Below are the code and all the weights of a small trained network. Each question names an input and a class and asks about switching units off, where a switched-off unit gives its printed mean instead of its output.

import numpy as np


def w(rows, s, z=0):
    codes = np.array(rows[::2]) - 128.0
    scale = np.full(codes.shape[1], s)
    scale[-1] = z or s
    return codes * scale


def f(y):
    return np.maximum(y, 0)


def log_softmax(a):
    a = a - a.max(-1, keepdims=True)
    return a - np.log(np.exp(a).sum(-1, keepdims=True))


def net(x, mask):
    res = np.array(x, float).reshape(1, 4) / 4 @ E
    y = f(res @ A[0][:, :-1].T + A[0][:, -1])
    res = res + np.where(mask, y, B[0][:, -1]) @ B[0][:, :-1]
    return log_softmax(res[-1] @ U[:, :-1].T + U[:, -1])


A, B = {}, {}
E = w([
[144,143,134,120,134,138,116],'x0',
[101,135,238,155,191,61,60],'x1',
[148,152,58,203,228,128,120],'x2',
[253,16,146,106,189,86,173],'x3',
],0.014)
A[0] = w([
[135,94,220,111,196,40,136,72],'n1',
[208,75,158,105,163,141,185,190],'n2',
[144,116,166,75,74,143,92,242],'n3',
[179,153,7,103,167,148,136,119],'n4',
[105,126,198,26,76,119,171,253],'n5',
[138,158,53,239,200,104,135,174],'n6',
[43,204,183,170,133,67,50,161],'n7',
[78,145,72,121,97,208,160,221],'n8',
[98,168,82,138,86,214,156,219],'n9',
[82,225,71,124,71,158,155,235],'n10',
[215,107,104,186,136,125,110,99],'n11',
[157,104,91,50,169,190,206,148],'n12',
[103,169,150,108,107,99,85,129],'n13',
[153,100,212,127,197,46,128,31],'n14',
[102,171,151,167,128,156,65,132],'n15',
[55,159,160,155,124,91,75,158],'n16',
[221,85,38,83,98,114,203,154],'n17',
[62,140,140,156,165,147,86,126],'n18',
[128,127,187,61,47,98,151,249],'n19',
[166,98,99,108,126,169,175,131],'n20',
[95,117,212,78,116,54,97,175],'n21',
[131,147,76,191,212,149,128,146],'n22',
],0.012,0.0063)
B[0] = w([
[201,164,16,174,169,240,154,225],'n1',
[182,134,165,111,155,61,198,236],'n2',
[127,68,70,95,76,151,169,197],'n3',
[78,123,132,149,192,41,152,208],'n4',
[156,39,99,42,15,162,176,228],'n5',
[78,197,150,241,205,133,68,231],'n6',
[28,90,172,92,95,138,63,246],'n7',
[227,141,35,103,188,164,195,219],'n8',
[212,188,64,180,187,207,159,221],'n9',
[192,182,26,191,149,219,166,241],'n10',
[100,111,79,198,137,65,169,183],'n11',
[82,117,218,118,119,2,134,208],'n12',
[120,69,123,123,45,119,72,175],'n13',
[194,156,27,194,184,235,162,217],'n14',
[114,145,165,140,92,138,83,188],'n15',
[88,122,121,102,23,139,27,207],'n16',
[109,129,216,62,111,42,134,249],'n17',
[127,94,238,144,102,172,57,184],'n18',
[146,49,62,75,35,142,180,222],'n19',
[78,110,223,100,148,90,165,189],'n20',
[149,107,49,110,60,150,118,215],'n21',
[78,183,207,227,201,108,65,207],'n22',
],0.0081,0.021)
U = w([
[202,102,63,124,73,207,219,142],'0',
[191,187,79,178,197,160,105,119],'1',
[61,74,116,70,6,126,73,143],'2',
[50,114,252,152,107,179,47,148],'3',
[152,70,199,41,41,78,193,187],'4',
[83,133,194,152,129,30,137,2],'5',
],0.012,0.0021)

Each question gives the input, the list of numbers given to net, and the class t.
The units are the neurons (one row each of A and B). Each row of codes is followed by its name. A weight is (code - 128) times the scale printed after its matrix; where a second scale follows, it is the last column's (A, B and U).
mask holds one flag per neuron, in row order. A switched-off neuron (its flag False) gives its mean, the last column of its row in B, instead of its output. The means were averaged over made-up inputs and are rounded, as every weight is.
A unit's drop is (log p(t) with every unit on - log p(t) with that unit switched off) / (log p(t) with every unit on - log p(t) with every unit switched off).
The circuit of an input: a set's keep is (log p(t) with only the set's units on - log p(t) with every unit switched off) / (log p(t) with every unit on - log p(t) with every unit switched off). Starting from the 12 units with the biggest drops (on a tie, the unit counted first), units are removed one at a time, each time the one whose removal leaves the highest keep (on an exact tie, the one counted first), for as long as the keep stays at least 0.8.
circuit, biggest first: the units of the circuit, biggest drop first
top k neurons: the k neurons with the biggest drops, biggest first
drop of u: that unit's drop, to one decimal
input [-5,-8,1,0], class 1: circuit, biggest first -> (n5 n19)
input [-6,0,-6,3], class 4: top neuron -> (n10)
input [8,-8,1,0], class 1: top 2 neurons -> (n9 n8)
input [-2,0,-8,3], class 4: top 2 neurons -> (n10 n9)
input [-5,8,-7,1], class 0: top 3 neurons -> (n1 n14 n17)
input [6,-2,-8,1], class 4: top 2 neurons -> (n1 n14)
input [-7,-6,6,0], class 1: top 2 neurons -> (n9 n8)
input [0,0,4,-5], class 1: top 2 neurons -> (n10 n9)
input [2,6,-6,0], class 2: top 4 neurons -> (n10 n7 n9 n8)
input [6,3,4,0], class 3: top 3 neurons -> (n10 n8 n9)
input [3,-8,3,1], class 5: top 2 neurons -> (n17 n12)
input [4,-2,-8,4], class 4: drop of n17 -> 0.0
input [6,-5,8,1], class 5: drop of n4 -> 0.1
input [-2,-1,-8,-8], class 0: circuit, biggest first -> (n10)
input [-7,6,0,-7], class 2: top 2 neurons -> (n16 n22)
input [0,8,-6,0], class 2: drop of n9 -> 0.3
input [1,1,-3,0], class 2: drop of n9 -> 0.5
